Each row is followed by roughly how far along a hidden order it lies, from 0 to 10. A new part has a new order.
In the rows, 128 means zero.
[177  99 123  95  99 152  95 162 145 151 155  99 172 151 173  88 175  98
 139 103 132  96 105 150 185 104 169 121  95 142 105 105 161 110 157 170
 189 106 252 144  90 156 137 150 136 151 129 142  75 120  67 148  97  66
 154  79 194  84  90 171 114 169 130 138 122 110 166 103 150 121 115  81
 105  93  76  93 131 115 177 149 117 135 140 177 128 118 198 164]	2
[ 99 116 131 139 151  90 118  86 104  70 121 102 111 119  97 162 101 128
 115 182 142 136 120 135 136 105  84 141 115 131 137 123 139 172 107 108
 124 120  74 119 158 131 133 126 155  86 153 145 137 105 153  84 127 135
 106 220 115 175 149 103 187 109 127 120 136 163 128  76 123 132 172 157
 116 155 183 117 119 132 126 124 168 135 113  86 153 110  62 138]	9
[112 110 131 101 132  85  86 108  98 121 119 106 115 135 118 126 122 131
  99 163 164 120 128 157 144  96 125 159 108 135 145 130 144 177 106 128
 111 118 144 139  84 108 132 126 127 105 130 158 144 109  88 101 110  99
 136 201 133 128 129 134 145 126 116 119 183 166 131 105 145 122 176 131
  84 122 157 132 127 128 146 135 159 139 126 132 152 121 100 152]	7
[125 108 124 116 128 115 102 114 124  99 138  91 124 129 125 144 141 112
 129 168 132 122 106 141 156 108 133 144 106 141 117 121 151 154 124 134
 150 119 151 126 134 138 132 123 141  99 145 152 114 105 108 113 111 109
 117 158 154 138 130 129 159 131 133 126 144 150 145  98 137 133 161 125
 108 141 136 121 118 124 151 135 147 137 123 135 150 116 120 149]	6
[100 123 138 109 150  55  85  82  74 122  94 117 100 142 104 116  80 152
  83 191 200 125 154 161 128  87  88 186 119 125 166 133 135 189  92 110
  74 118  79 144  86  99 135 128 130  96 130 163 166 120 103  84 120 102
 130 255  91 151 143 123 165 115 101 105 201 177 108  95 149 120 197 163
  73 126 206 129 134 135 134 127 194 147 115  85 153 123  60 144]	10
[133 100 120  98  84 156 109 174 176 191 148 122 158 129 166  83 181 113
 130  74 127 112 105 147 144 122 190 108 108 132 115 130 147 105 150 151
 182 113 253 138  47 106 128 142  93 174 118 119  88 102  61 152 106 102
 175  25 166  52  93 143  79 168 143 148  89 111 145 173 124 112  58  91
 132  97  47 145 120 115 150 142  53 109 150 214 119 130 215 146]	0
[125 102 122 110 104 143 120 149 165 155 144 103 152 134 150 107 174 111
 133 106 133 117  97 141 154 111 155 125 101 138 117 121 155 121 141 145
 168 114 211 128  91 124 123 133 112 141 139 127 101 107  92 148 106 111
 144  71 158  91 109 129 123 144 143 142 105 120 148 137 134 123 108 106
 126 124  75 129 115 119 157 136 100 124 140 177 131 121 173 148]	3
[105 123 134 135 154  78 105  77  81  85 107 101 105 132  97 149  89 133
 106 209 164 130 132 144 151 100  77 171 116 130 140 124 137 185 100 106
  95 121  70 129 151 126 136 124 151  79 148 159 152 119 148  81 123 122
 107 255 104 184 151 112 189 108 117 106 169 169 118  69 139 134 204 170
  89 151 209 117 129 135 132 125 200 144 109  68 155 116  32 136]	10
[143 115 131 123 151  91  90 102  88  75 131  91 135 136 112 150 104 115
 118 193 143 115 127 146 172  93 102 154 106 142 127 112 148 169 118 132
 136 115 123 134 152 157 144 135 172  86 143 165 117 114 123  92 113  93
 106 243 141 173 136 142 184 130 114 116 175 162 146  50 144 132 191 135
  86 136 193  86 135 126 153 137 192 150 109  98 154 111  80 159]	8
[118 107 121 111 107 130 111 134 160 147 139 105 134 131 139 119 167 114
 126 131 129 123 100 144 146 113 156 136 101 139 120 130 156 138 126 136
 156 120 183 126  96 115 123 120 109 127 140 138 119 103  89 139 104 112
 133  99 162 105 115 128 128 137 144 134 119 137 139 129 140 130 134 108
 116 136  86 148 110 121 147 134 103 125 139 172 141 125 142 142]	4
[144 108 115 100  95 151 110 159 168 147 146 107 144 139 166  89 197 101
 134 120 121 110  97 143 159 130 185 131  96 140  93 131 156 117 140 158
 164 120 243 137  75 115 130 122  91 136 128 141 107 109  59 164  90  90
 154  81 194  62 105 153 106 166 149 135 106 127 136 140 147 136 113  94
 108 128  60 159 114 111 155 145  88 119 147 199 133 140 180 137]	2

New part:
[209 158 147 106 162 130 109 157 126 140 121  85 134  97 131 143 178 131
 127 155 117 126 111 214 127 130 127 109 148 129 118 115 116 138]	8
[ 59 119 136 129 102 110 168 110 148 122 125 185 128 146 117 146  92 126
 136 129 149 127 141  97 123 131 130 141  92 134 122 164 129 110]	2
[111 130 132 121 124 132 154 126 134 128 127 149 124 136 129 129 120 125
 130 132 133 128 132 150 125 128 130 130 122 125 126 143 127 120]	4
[251 155  45 169 166 144  35 182 112 132 133  44 133  91 152 155 183 139
 140 153  88 123 101 193 125 132 137 121 205 104 116  90 113 144]	9
[241 160 144 139 163 142  79 163 117 137 128 105 133 103 135 143 198 135
 131 146 104 125 108 190 129 131 131 113 161 120 122 101 116 144]	9
[254 194 167 152 181 153  51 209 111 134 127  44 138  85 156 176 255 138
 148 178  97 120  99 228 103 132 140 118 206  83 114  76 108 132]	10
[199 150 141 132 158 141  87 164 122 136 126  84 132  94 131 126 182 133
 128 139 114 126 117 188 128 130 128 113 170 126 123 109 119 142]	8
[187 139 140 124 153 132  91 127 122 134 128  88 131 114 130 126 169 133
 124 135 116 126 115 184 134 130 127 113 149 119 124 109 121 143]	7
[138 150 140 112 138 133 141 133 125 133 123 108 131 123 122 124 153 127
 124 136 133 128 133 159 129 128 125 120 125 138 125 122 125 130]	6
[204 155 136 131 153 131  98 138 121 135 125  89 130 110 127 129 172 131
 124 135 118 128 115 175 134 129 127 109 146 131 125 105 121 141]	7
[133 138 133 113 137 131 125 133 132 133 124 116 131 125 124 125 138 128
 124 135 130 128 127 149 128 127 126 122 149 138 126 131 124 133]	6
[139 119 125 147 130 130 117 137 122 127 133 111 126 125 133 123 148 130
 124 122 119 128 109 100 134 129 128 128 141 125 130 116 130 135]	5
[ 60  97 135 128  93  94 170  75 164 124 122 221 126 156 108 157  54 125
 129 111 149 128 133  61 144 133 129 150  81 160 115 180 126 115]	1
[ 63 113 132 122  96  97 196  94 160 126 122 223 127 150 113 157  58 124
 132 119 148 128 144  87 135 132 129 145  75 145 119 174 127 104]	1
[ 30  41 137 138  72  58 211   9 187 128 120 255 121 168  78 154   6 126
 116  64 152 129 152   4 188 141 121 156  28 225 107 177 123 137]	0
[250 201 158 147 191 149  63 197 118 136 124  55 139  90 155 181 253 138
 147 179  86 120  97 240  96 131 140 113 195  83 110 100 108 128]	10
[227 164 145 134 169 141  76 187 116 135 129  60 134  97 143 148 217 139
 132 159  99 124 107 195 123 131 133 112 168 111 119 100 115 141]	9
[ 97 132 131 119 119 129 142 119 136 128 125 152 129 143 127 135 104 126
 131 131 140 127 134 133 120 128 128 132 111 127 124 143 129 116]	4
[120 134 128 139 114 129 138 133 140 127 127 125 128 132 129 132 114 128
 130 124 128 128 131 115 126 128 129 133 127 123 127 138 128 124]	4
[ 80 126 132 117 107 117 169 114 141 127 124 184 129 154 122 143  86 125
 134 131 138 127 142  93 122 129 131 140 105 131 122 160 128 110]	3
[176 172 136 118 163 134  94 142 124 137 124  95 132 111 123 133 171 131
 124 136 114 128 117 167 133 130 126 115 137 143 123 104 122 142]	7
[127 149 137  95 136 128 157 124 138 133 120 142 132 124 119 128 124 126
 125 147 137 129 130 169 124 128 126 121 107 134 125 139 127 121]	5
[119 124 126 131 123 123 135 133 130 126 129 149 127 131 128 136 171 129
 131 128 125 127 127 132 129 128 129 132 125 121 128 163 129 124]	4
[ 81 110 126 148 105 112 150 111 146 121 130 171 122 142 129 138  89 127
 138 130 128 126 135  76 127 130 132 145 112 126 123 149 128 115]	2
[ 66 102 124 156 102 109 154 104 140 121 131 171 126 141 127 144  83 127
 138 121 128 127 135  64 135 130 132 148 120 128 123 147 130 121]	2
[166 125 126 142 138 132  94 132 120 130 132 100 130 121 130 123 155 131
 126 119 117 128 116 123 137 128 127 123 147 132 128 105 127 145]	6
[ 52 119 136 106  99 100 199  82 160 129 117 220 129 143 114 153  69 124
 132 130 152 127 144 109 129 130 129 139  78 153 114 176 126 107]	1
[ 69 122 133 116 106 114 185 110 151 125 123 182 130 143 129 151  94 124
 135 126 143 127 140 103 123 130 131 144 112 132 120 165 127 106]	2
[ 91 126 130 114 118 117 165 124 138 126 126 153 129 138 125 142  89 125
 133 140 142 127 138 127 125 128 130 136 104 128 123 155 128 111]	3
[161 121 128 137 131 128 113 125 126 129 129  98 127 123 130 127 139 129
 126 129 120 128 125 127 133 129 127 125 139 126 130 117 127 134]	5
[154 148 135 115 148 134 122 135 131 134 126 116 130 117 124 130 149 129
 123 132 125 128 125 166 137 128 126 117 134 138 125 113 123 139]	7

Next part:
[119  75 120 163 110 106 126 116 123 122 108 141 132 132 163 135 121 123
 177 138 102 135 120  97 152 122 157 124 243 138 159 119 108 123 129 128
 134 103 122 159 143 126 133 117 130 128 132  77  95 118 105 124 121 139
 132 197 134 128 115 128 129 142 127 127 119 175 150 130 163  75 104 160
 130 169 147 122 129 122 126 192 157 126 135 120 137 125]	0
[132 130 121  76  95 124 127 140 131   1 106 142 127 141 105 132 193 135
  98 116 142 132 125 158 113 109 174 124 109 132 104  97 146  96 137 119
 124 115 129  91 125 130  81 134 131 146 137 122  94 131 111 112 157 119
 128 115 129 126 109 123 117 124 125 125 151 122 131 141 128  52 111  97
 182 155 130 124 109 116 117  99 150 132 131 130 133 123]	0
[166 107 153 165  91 116 134 129 126 202 145 168 133  92 178 109 136 131
 134 127 145 123 127 138 124 177 118 129 128 149 130 115 119 133 112 133
 132 145 124 145 132 130 127 115 129 119 123 164 133 100 128 136 102 114
 131 148 144 139 117 125 123 115 126 121 103 174 116 113 106 217 136 110
 151  47 158 118 136 136 166 132 139 111 107 142 168 138]	10
[146 140 139  90  88 131 134 144 129  68 145 145 124 114 108 109 117 135
 101 116 138 150 131 161 106 169 140 129  23 162  91 140 143 133 119 121
 123 152 131  91 117 129  90 124 125 135 129 131 142 119 124 120 120 103
 132  73 120 123 127 123 129  99 125 123 137  94 121 128 101 194 127  88
 140 119 131 124 121 131 147  91 110 125 141 144 141 135]	10
[127 183 105 163 140 150 120 129 131 134 152 100 130 108 137 141  77 126
 130 133 131  98 132 165 117 117  87 135 176 131 123  98 129 169 126 134
 132 124 128 136 133 125 120 140 131 147 136 122  98 131 156 138  99 157
 121  66 127 143 126 130 139 122 149 141  95 175 105 130 154  20 161 170
 122  76 116 122 135 146 127  88  93 125  91 130 156 125]	0
[145 152 148  81 117 132 120 121 138  79 101 105 123 143 161 116 147 131
 129 129 171 107 130 176 122 121  74 133 144  95 141  81 114 108 127 132
 124 147 129 152 122 128 111 164 108 114 125 196  94 117 187 133 135 140
 132  93 149 131 131 126 142 123 148 125 106 176 112 108 121 120 160 110
 145  67 114 124 133 130  91  89 123 125  91 130 139 130]	10
[140  85 140 108  96 114 128 134 129 216 127 128 117 158 125 115  46 127
 122 125 132 143 123 171 132 225 144 132  56 168 139 155 107 181 159 128
 118 164 125 104 114 125 215 144 110 153 140  52 123  93  68 126 112 126
 137  58 126 114 137 127 130  90 136 127 125 212 126 122 140 253 150 127
 149 190 134 123 112 135 134 132  95 125 156 147 144 129]	10
[120 107 133 125 158 131 127 130 113 255 153 126 128 121 133 119  95 117
 153 139  98 138 134  95 130 126 100 128 156 123 150 170 110 195 124 127
 133 149 129 151 131 127 172 125 132  98 122 129 178 121 137 146  82 123
 123 163 136 127 162 134 126 129 130 130 136  75 112 119 121 182 104 158
  82 164 111 128 138 146 114 109 126 123 111 118  96 131]	10
[132  83 136 139 134 117 138 135 125 216 145 137 127 118 101 117  94 123
 139 128  97 167 126  84 141 183 169 127  83 155 127 193 122 157 126 122
 129 140 133 114 125 127 143  98 139 123 125  83 178 122  90 125 106 103
 131 180 111 118 142 128 121 120 109 127 154  74 142 133 120 188 101 121
  97 205 142 134 130 131 162 176 125 130 162 131 111 132]	10
[132 100 133 132 138 134 127 136 116 255 145 111 132 118 136 119 164 122
 122 134 112 129 133 110 124 156  96 132  91 116 143 158 104 190 140 132
 136 150 139 143 125 127 150 116 163  99 127 113 161 108 119 143  94 124
 121 117 145 138 149 128 115 129 131 137 129  83 101 124 122 226 132 142
 131 123 123 128 146 150 132  72 140 127  89 118 120 128]	10
[130  95 134 115 132 131 126 140 114 255 146 118 132 124 138 118 167 121
 123 134 113 140 132 124 123 152 101 132  87 114 140 157 109 196 135 132
 135 154 139 145 126 127 157 109 148  88 127 125 167 106 116 143  80 126
 121 120 143 136 151 128 114 132 131 135 131  74 105 126 123 214 134 149
 133 133 123 127 143 147 126  76 142 126  98 121 118 128]	10
[144 145 144 133 140 123 126 107 124 125 119 133 121 146 150 125 108 133
 152 132 143 124 128 133 127  76  83 129 139  66 157  89 131  84 143 131
 118 132 127 138 115 128 125 151 100 112 121 201 117 138 198 128 149 125
 132  85 137 113 136 124 144 143 129 127 100 143 135 120 139  49 139 110
 125  99 119 138 141 127 111 158 133 138  99 126 107 127]	10
[121 137 144 106 151 129 128 118 132  88 119 118 131 117 152 118 176 125
 148 133 132 130 133  97 134  76 107 126 144  94 134 109 125  97 100 126
 132 130 133 168 132 130  79 125 131  83 110 210 151 142 195 136 132 119
 126 208 141 132 141 130 129 144 126 123 136  65 127 117 100  59 110 114
  95  94 115 130 145 122 102 122 148 128  97 112 100 134]	10
[118 125 104 150 116 135 127 129 110  66 164 167 128 103 111 129  46 125
 159 132  78 154 132 118 125  99 135 125 184 154 117 133 131 174 123 122
 133 114 121 109 139 125  67 120 120 147 136 122  96 137 119 125  84 120
 123 114 118 122 140 124 136 123 137 133 123  93 119 144 163 149  89 147
 105 187 116 120 127 148 134 154 124 129  96 127 114 129]	0
[137 167 149 178 164 136 131 118 129 218 152 135 130 105 167 120  71 127
 145 136 139 110 136 110 130 119  75 127 186 120 136 123 118 123  90 133
 131 142 119 154 136 131 178 137 114 100 112 181 161 135 186 149 111 130
 128 176 135 133 142 135 137 130 132 123 107 153 121 103  97 163 142 128
  84  50 123 126 142 129 130 133 108 114 120 133 134 137]	10
[129 122 113 173 159 133 127 137 122 255 133 114 131 155 107 149 159 127
  91 127 126  95 126 129 130 166 128 130 110 124 139 151 127 173 164 138
 128 128 126 114 125 128 251 125 148 138 137  39 146 119  79 140 143 151
 121  98 125 136 121 135 111 142 122 139 127 162 128 129 129 148 161 176
 162 134 140 136 121 124 157 122 126 128 167 129 141 117]	0
